Here is a tiny trained network, its code and every weight. The questions are about switching its units off for an input and a target symbol, where a switched-off unit gives its printed mean instead of its output.

import numpy as np


def w(rows, s, z=0):
    codes = np.array(rows[::2]) - 128.0
    scale = np.full(codes.shape[1], s)
    scale[-1] = z or s
    return codes * scale


def f(y):
    return np.maximum(y, 0)


def softmax(a):
    e = np.exp(a - a.max(-1, keepdims=True))
    return e / e.sum(-1, keepdims=True)


def log_softmax(a):
    a = a - a.max(-1, keepdims=True)
    return a - np.log(np.exp(a).sum(-1, keepdims=True))


def net(x, mask):
    ids = ['Ωαγδεζηθξπτφψ'.index(c) for c in x.split()]
    T = len(ids)
    res = E[ids] + P[:T]
    q, k, v = (res @ M[0].T for M in (Q, K, V))
    z = softmax(np.where(np.tri(T) > 0, q @ k.T / 2**0.5, -1e9)) @ v
    res = res + np.where(mask[0], z, O[0][:, -1]) @ O[0][:, :-1]
    y = f(res @ A[0][:, :-1].T + A[0][:, -1])
    res = res + np.where(mask[1:17], y, B[0][:, -1]) @ B[0][:, :-1]
    return log_softmax(res[-1] @ U[:, :-1].T + U[:, -1])


Q, K, V, O, A, B = {}, {}, {}, {}, {}, {}
E = w([
[142,153,49,160],'Ω',
[94,141,68,117],'α',
[143,209,83,133],'γ',
[196,129,49,92],'δ',
[73,134,133,94],'ε',
[183,203,59,99],'ζ',
[193,232,35,147],'η',
[134,118,117,35],'θ',
[100,206,76,159],'ξ',
[188,134,45,32],'π',
[254,216,63,89],'τ',
[6,161,131,145],'φ',
[134,236,193,162],'ψ',
],0.015)
P = w([
[82,2,80,133],'0',
[108,204,147,111],'1',
[122,211,140,106],'2',
[105,217,144,108],'3',
[111,216,141,87],'4',
[118,199,133,87],'5',
[115,208,121,73],'6',
[138,196,133,73],'7',
],0.0088)
Q[0] = w([
[105,250,41,54],'H0',
[134,114,151,93],'H0',
],0.014)
K[0] = w([
[125,5,41,149],'H0',
[101,112,161,139],'H0',
],0.012)
V[0] = w([
[23,189,66,198],'H0',
[240,177,10,209],'H0',
],0.013)
O[0] = w([
[234,116,83,245,204],'H0',
[221,9,201,82,255],'H0',
],0.012,0.0098)
A[0] = w([
[188,86,202,152,128],'N0',
[160,122,195,169,128],'N1',
[113,180,255,190,254],'N2',
[129,58,13,104,73],'N3',
[198,95,144,96,109],'N4',
[152,237,178,138,81],'N5',
[178,181,100,167,123],'N6',
[88,216,71,140,155],'N7',
[121,44,174,95,59],'N8',
[58,10,47,142,100],'N9',
[67,190,167,25,32],'N10',
[142,91,211,135,64],'N11',
[136,133,146,175,89],'N12',
[142,89,123,147,132],'N13',
[141,95,73,188,8],'N14',
[137,222,166,108,88],'N15',
],0.0095,0.0082)
B[0] = w([
[47,119,135,152,250],'N0',
[68,107,117,118,187],'N1',
[242,162,46,62,163],'N2',
[116,156,153,108,150],'N3',
[86,137,121,142,244],'N4',
[115,74,131,157,159],'N5',
[72,122,115,99,196],'N6',
[145,110,232,121,191],'N7',
[209,132,146,120,196],'N8',
[141,254,148,127,135],'N9',
[125,120,27,206,168],'N10',
[136,221,114,183,181],'N11',
[84,101,77,121,147],'N12',
[137,130,129,94,171],'N13',
[90,101,123,115,162],'N14',
[99,109,118,101,152],'N15',
],0.0079,0.021)
U = w([
[157,80,139,148,179],'Ω',
[160,147,152,224,27],'α',
[201,87,195,217,11],'γ',
[118,11,66,136,123],'δ',
[158,78,114,126,91],'ε',
[145,81,184,77,148],'ζ',
[150,106,130,82,196],'η',
[141,73,58,19,133],'θ',
[133,162,187,141,76],'ξ',
[197,136,110,118,111],'π',
[254,189,98,172,255],'τ',
[173,100,148,116,119],'φ',
[73,112,105,70,101],'ψ',
],0.0076,0.0052)

Each question gives the input, a string of symbols that net reads in full, and the target symbol t.
The units are the heads (2 rows each of Q, K, V and O) and the neurons (one row each of A and B). Each row of codes is followed by its name. A weight is (code - 128) times the scale printed after its matrix; where a second scale follows, it is the last column's (O, A, B and U).
mask holds one flag per unit, heads first, then neurons. A switched-off unit (its flag False) gives its mean, the last column of its rows in O or B, instead of its output. The means were averaged over made-up inputs and are rounded, as every weight is.
A unit's drop is (log p(t) with every unit on - log p(t) with that unit switched off) / (log p(t) with every unit on - log p(t) with every unit switched off).
The circuit of an input: a set's keep is (log p(t) with only the set's units on - log p(t) with every unit switched off) / (log p(t) with every unit on - log p(t) with every unit switched off). Starting from the 12 units with the biggest drops (on a tie, the unit counted first), units are removed one at a time, each time the one whose removal leaves the highest keep (on an exact tie, the one counted first), for as long as the keep stays at least 0.8.
units of the circuit, in order: the units of the circuit, biggest drop first
top k neurons: the k neurons with the biggest drops, biggest first
drop of u: that unit's drop, to one decimal
input ε α α φ γ α ξ, target ξ: units of the circuit, in order => [H0 N7]
input π ψ η τ ψ ε ξ η, target θ: units of the circuit, in order => [H0]
input θ τ α, target ψ: top 3 neurons => [N8 N15 N11]
input φ τ π γ θ γ τ γ, target α: units of the circuit, in order => [H0 N7]
input ε α τ η η, target ξ: units of the circuit, in order => [H0 N7]
input ψ ε γ ξ Ω, target δ: top 2 neurons => [N7 N8]
input α Ω π γ ψ φ, target τ: units of the circuit, in order => [N0 H0]
input ξ ψ ζ δ ψ α π, target δ: top 4 neurons => [N11 N8 N7 N2]
input π η ξ η τ θ φ, target θ: units of the circuit, in order => [H0 N2 N0]
input α π ξ Ω Ω ξ γ ξ, target τ: top 2 neurons => [N0 N1]
input θ ξ η η, target ψ: top 2 neurons => [N15 N8]
input φ θ ζ ψ τ ξ, target α: top 2 neurons => [N7 N5]
input η θ ξ ζ α φ, target γ: top 3 neurons => [N11 N8 N6]
input π ζ ξ τ, target θ: top 2 neurons => [N11 N7]
input α α γ δ θ η τ ψ, target τ: top 2 neurons => [N2 N0]
input η ψ ζ ψ α η, target γ: top neuron => [N11]
input θ α ζ θ, target ψ: top 2 neurons => [N8 N15]
input τ γ φ α, target ζ: drop of H0 => 0.9
input θ π θ θ ζ τ, target ψ: drop of N15 => 0.2
input τ φ ξ ψ ψ π, target ζ: drop of N1 => 0.0
input π δ Ω ζ ξ ζ ξ, target θ: top neuron => [N11]
